[137 184 193 182] >> 193

[[169 115 161 124  83 103 121]
 [123  94 110 153  73  75 122]
 [129  53 145 161 101 121  92]] >> 121

[[ 67 139 182 165]
 [ 96 126 129 137]] >> 129

[128  99  89  64 106  77 156] >> 77

[[ 72 189  72  76  79 177]
 [ 83 182  78  76  58 184]] >> 58

[195  99  91  94 169] >> 94

[[ 92 135 101 163  94  71  84]
 [148 109 149 102 108  61 172]] >> 61

[175 127 189 147 180 195] >> 180

[[159 147 154  97]
 [ 85 187  68 184]] >> 68
---
[91 70 171 90]
[188 192 60 204]
[192 204 47 207] --> 47

[140 117 159 55 127 120]
[138 112 157 51 93 132] --> 93

[174 104 100 181 96 186 165] --> 186

[132 118 116 125]
[118 146 139 130]
[48 112 126 124] --> 126

[87 118 193 155] --> 193

[201 105 143 126 167 106]
[204 90 129 118 160 136] --> 160

[118 143 100 159 63 110] --> 63

[94 111 188 121] --> 188

[106 89 152 148 206] --> 148
---
array([[149, 151, 110, 125, 134, 142, 117],
       [ 77,  75, 190,  65,  72,  66, 184]]) 184

array([[166, 118,  99, 158],
       [122, 136,  61, 178],
       [143,  84,  97, 118]]) 166

array([164,  88, 163,  79,  56, 106,  94]) 163

array([[152, 158,  69, 150, 165, 182, 117],
       [152, 152,  88, 145, 155, 170, 118]]) 170

array([[145, 200,  59, 134, 137],
       [143, 192,  67, 134, 136]]) 192

array([[115, 187, 205, 108,  89],
       [107, 178, 194, 113, 101]]) 194

array([108, 115, 127, 118, 186]) 127

array([[ 57, 115, 184, 135, 134, 134, 121],
       [101, 154, 165, 171, 176, 188, 120],
       [ 67, 134, 187, 154, 154, 161, 117]]) 187
---
[179 175 54 128 163 133] >> 163
[153 146 133 90 116 69 138] >> 69
[110 105 197 97] >> 197
[197 119 190 150 125] >> 150
[69 146 130 127] >> 130
[141 121 130 198 132] >> 198
---
[189 66 52 154 200 103]
[138 205 67 182 129 106]
[67 145 161 130 189 202]	202

[125 133 136 130 119 119 133]
[172 86 95 97 170 188 121]
[105 126 125 123 104 100 118]	118

[186 67 157 138 187 128 141]
[207 73 85 119 120 128 50]
[51 136 178 76 135 115 55]	55

[166 155 79 159 166 136]
[147 97 71 188 142 60]
[133 90 78 131 83 82]	82

[63 75 143 168 60 140]
[84 94 142 106 82 140]
[170 168 116 157 171 122]	122

[168 58 158 122 170]
[134 117 125 140 138]
[146 79 137 133 149]	149
---
[113  52  69 152]: 152, 113
[123  52 196 116 125  91]: 196, 125
[ 66 116  82 148 191  95 169]: 191, 169
[152  72 191  95 188  63]: 191, 188
[163 189  59 203 205]: 205, 203
[150 180  66 159 113]: 180, 159
[127  92 121 200 153]: 200, 153
[133 121  60 202 114  95]: 202, 133
---
[175 161 49 179 84 82 123]
[84 78 134 113 134 162 174] out 134

[154 115 86 205 99 111] out 205

[170 105 200 88] out 105

[144 182 149 129 108 171]
[93 129 150 95 195 105] out 95

[139 85 165 126]
[82 167 119 66]
[198 128 179 159] out 128

[151 103 84 63 95] out 84

[69 109 92 137]
[141 123 143 90]
[180 140 149 101] out 140

[178 114 182 90 73 102 193] out 73

[96 106 67 86] out 106

[139 54 127 125]
[107 83 125 90] out 83
---
[65 85 169 78]
[82 149 147 102]
[179 69 178 180]	85

[149 189 96 124 135 148]
[135 125 169 165 97 154]
[112 127 90 87 161 99]	189

[95 111 52 71 90]
[100 124 100 140 148]
[132 111 113 102 50]	111

[150 156 148 123 99]
[150 121 148 138 103]
[87 78 79 164 200]	156

[140 126 55 139 110]
[103 96 100 142 122]
[138 130 128 126 128]	126

[175 119 182 108]
[186 141 178 128]
[105 166 83 166]	119

[99 156 190 121 119]
[177 187 71 84 69]
[149 119 91 70 121]	156

[100 177 86 51 200 78 55]
[128 92 94 122 143 104 96]
[114 163 88 80 175 93 96]	177
---
[[ 99  93  91  96]
 [ 54 154 151  47]
 [ 77 169 159  56]] out 151

[[157  94 113 140]
 [ 49  60 192  64]
 [153  95 161 106]] out 192

[[123 129 140 146]
 [190 145 143 162]
 [153 131 146 159]] out 143

[[172 104 127 160]
 [148  52 166  69]
 [130 195  71  54]] out 166

[[206 141 146 102]
 [138 156 120  55]
 [183 139 144 168]] out 120

[[ 89 195  69 190]
 [ 80 204  55 204]
 [ 86 191  68 192]] out 55
---
[49, 72, 135, 86, 151, 158] → 49

[[127, 53, 185, 161],
 [119, 81, 148, 59]] → 119

[[130, 115, 122, 114],
 [131, 126, 117, 98],
 [159, 143, 166, 63]] → 159

[168, 130, 165, 74, 61, 98, 200] → 168

[[93, 84, 200, 82, 176],
 [126, 121, 114, 118, 154]] → 126

[81, 131, 94, 47, 142, 93, 90] → 81
---
[53 112 100 123]
[59 115 58 150] yields 53, 150

[166 93 190 106 123 110] yields 166, 110

[196 78 88 144 113] yields 196, 113

[82 162 191 146]
[79 152 179 138]
[78 147 173 134] yields 82, 134

[58 60 103 194] yields 58, 194

[107 130 152 124]
[105 131 148 124]
[114 187 131 193] yields 107, 193

[159 58 47 60 194] yields 159, 194

[63 86 152 143]
[120 109 113 110]
[92 86 134 143] yields 63, 143
---
[148 129 154 132 158 68]
[129 116 138 129 129 122] result: 148, 122

[82 184 185 85 99]
[161 65 120 72 143] result: 82, 143

[153 53 188 78 199 127]
[101 188 71 166 62 124]
[75 115 60 105 56 85] result: 153, 85

[80 201 67 97] result: 80, 97

[87 196 70 103 85 88] result: 87, 88

[65 131 172 178 101 134] result: 65, 134

[109 117 126 115 131 119 129]
[62 90 122 83 139 96 132] result: 109, 132

[133 102 97 97 101 142 100]
[62 110 106 106 103 66 103] result: 133, 103
---
[[ 93 147  72 131]
 [133 182 106  97]
 [199 129 125 188]] -> 125

[[179 178 141 178 179  54]
 [ 49  88  93 131 194  69]
 [ 76 173 131 162 142  74]] -> 142

[[111 177 112 116 108 113]
 [143  50 145 141 138 142]
 [135  77 136 137 137 137]] -> 137

[[129 117 119  69 124 127 121]
 [141 102 109 112 120 117 107]
 [174 140 156 133 143  76 112]] -> 76

[[ 72 162 137 149  73  58]
 [121  92  91 141  61 132]
 [194  87 119 135 127 197]] -> 127

[[199 168 188 160 152  89]
 [174 167  67 138  60 157]
 [152 125 112 160 112  58]] -> 112
